Below is a small trained network, with its code and all its weights. Each question gives an input and a class and asks what happens when units are switched off, that is, made to give their printed mean instead of their output.

import numpy as np


def w(rows, s, z=0):
    codes = np.array(rows[::2]) - 128.0
    scale = np.full(codes.shape[1], s)
    scale[-1] = z or s
    return codes * scale


def f(y):
    return np.maximum(y, 0)


def log_softmax(a):
    a = a - a.max(-1, keepdims=True)
    return a - np.log(np.exp(a).sum(-1, keepdims=True))


def net(x, mask):
    res = np.array(x, float).reshape(1, 3) / 4 @ E
    y = f(res @ A[0][:, :-1].T + A[0][:, -1])
    res = res + np.where(mask, y, B[0][:, -1]) @ B[0][:, :-1]
    return log_softmax(res[-1] @ U[:, :-1].T + U[:, -1])


A, B = {}, {}
E = w([
[140,164,5,58],'x0',
[167,87,74,171],'x1',
[108,72,105,74],'x2',
],0.015)
A[0] = w([
[169,182,155,155,183],'n1',
[144,92,9,102,136],'n2',
[106,172,46,149,155],'n3',
[213,132,147,178,178],'n4',
[84,141,88,24,148],'n5',
[206,171,174,122,126],'n6',
[176,161,150,128,23],'n7',
[148,247,120,164,188],'n8',
[128,112,105,135,30],'n9',
[102,106,70,170,3],'n10',
[166,98,123,155,105],'n11',
[155,198,100,132,122],'n12',
[100,62,68,169,85],'n13',
[108,12,103,175,187],'n14',
[209,137,157,252,102],'n15',
[131,104,94,107,57],'n16',
[86,102,165,54,65],'n17',
[180,151,100,55,77],'n18',
[150,134,208,127,90],'n19',
[117,177,88,136,48],'n20',
[84,152,60,74,215],'n21',
[191,116,155,222,65],'n22',
[133,145,180,116,191],'n23',
[183,163,66,113,195],'n24',
[99,141,174,136,125],'n25',
],0.016,0.0066)
B[0] = w([
[73,132,152,251,187],'n1',
[186,158,145,10,248],'n2',
[97,175,134,99,201],'n3',
[160,104,101,204,201],'n4',
[233,92,74,43,234],'n5',
[32,183,146,213,168],'n6',
[46,191,125,74,138],'n7',
[11,138,174,234,207],'n8',
[170,109,203,81,135],'n9',
[160,166,175,96,150],'n10',
[222,181,144,97,164],'n11',
[105,224,129,134,174],'n12',
[225,196,167,35,183],'n13',
[229,225,195,151,232],'n14',
[136,82,1,172,246],'n15',
[120,72,69,50,156],'n16',
[120,94,92,75,179],'n17',
[33,155,58,156,190],'n18',
[33,145,162,176,202],'n19',
[149,173,141,153,157],'n20',
[152,191,62,53,236],'n21',
[189,83,80,206,218],'n22',
[33,154,167,110,192],'n23',
[129,191,93,95,214],'n24',
[44,129,143,129,184],'n25',
],0.0094,0.016)
U = w([
[194,192,168,161,232],'0',
[74,174,225,145,210],'1',
[162,118,184,210,39],'2',
[180,97,64,162,179],'3',
[135,5,113,144,2],'4',
[61,164,78,193,129],'5',
[119,93,118,53,216],'6',
[187,166,164,118,11],'7',
],0.013,0.0088)

Each question gives the input, the list of numbers given to net, and the class t.
The units are the neurons (one row each of A and B). Each row of codes is followed by its name. A weight is (code - 128) times the scale printed after its matrix; where a second scale follows, it is the last column's (A, B and U).
mask holds one flag per neuron, in row order. A switched-off neuron (its flag False) gives its mean, the last column of its row in B, instead of its output. The means were averaged over made-up inputs and are rounded, as every weight is.
A unit's drop is (log p(t) with every unit on - log p(t) with that unit switched off) / (log p(t) with every unit on - log p(t) with every unit switched off).
unit that matters most: the unit with the biggest drop
k most important neurons: the k neurons with the biggest drops, biggest first
drop of u: that unit's drop, to one decimal
input [-1,7,-3], class 3: 2 most important neurons -> (n15 n22)
input [1,6,3], class 7: unit that matters most -> n2
input [2,7,5], class 7: 2 most important neurons -> (n14 n2)
input [-8,1,0], class 5: 2 most important neurons -> (n15 n19)
input [-7,8,-4], class 3: 2 most important neurons -> (n15 n22)
input [7,8,-8], class 0: 2 most important neurons -> (n2 n13)
input [2,-2,-3], class 5: 2 most important neurons -> (n14 n2)
input [3,1,-3], class 5: 2 most important neurons -> (n14 n13)
input [-2,6,-6], class 3: 3 most important neurons -> (n15 n22 n18)
input [-5,3,-3], class 5: 2 most important neurons -> (n15 n5)
input [2,-6,-5], class 1: 2 most important neurons -> (n15 n22)
input [-3,7,-1], class 3: 2 most important neurons -> (n15 n22)
input [-2,4,8], class 0: 2 most important neurons -> (n14 n5)
input [7,7,7], class 6: unit that matters most -> n16
input [-7,0,6], class 1: 2 most important neurons -> (n5 n19)
input [-7,-8,-8], class 5: drop of n15 -> 0.2
input [-8,8,8], class 0: drop of n14 -> 2.6
input [-1,-8,-2], class 1: drop of n15 -> 0.1
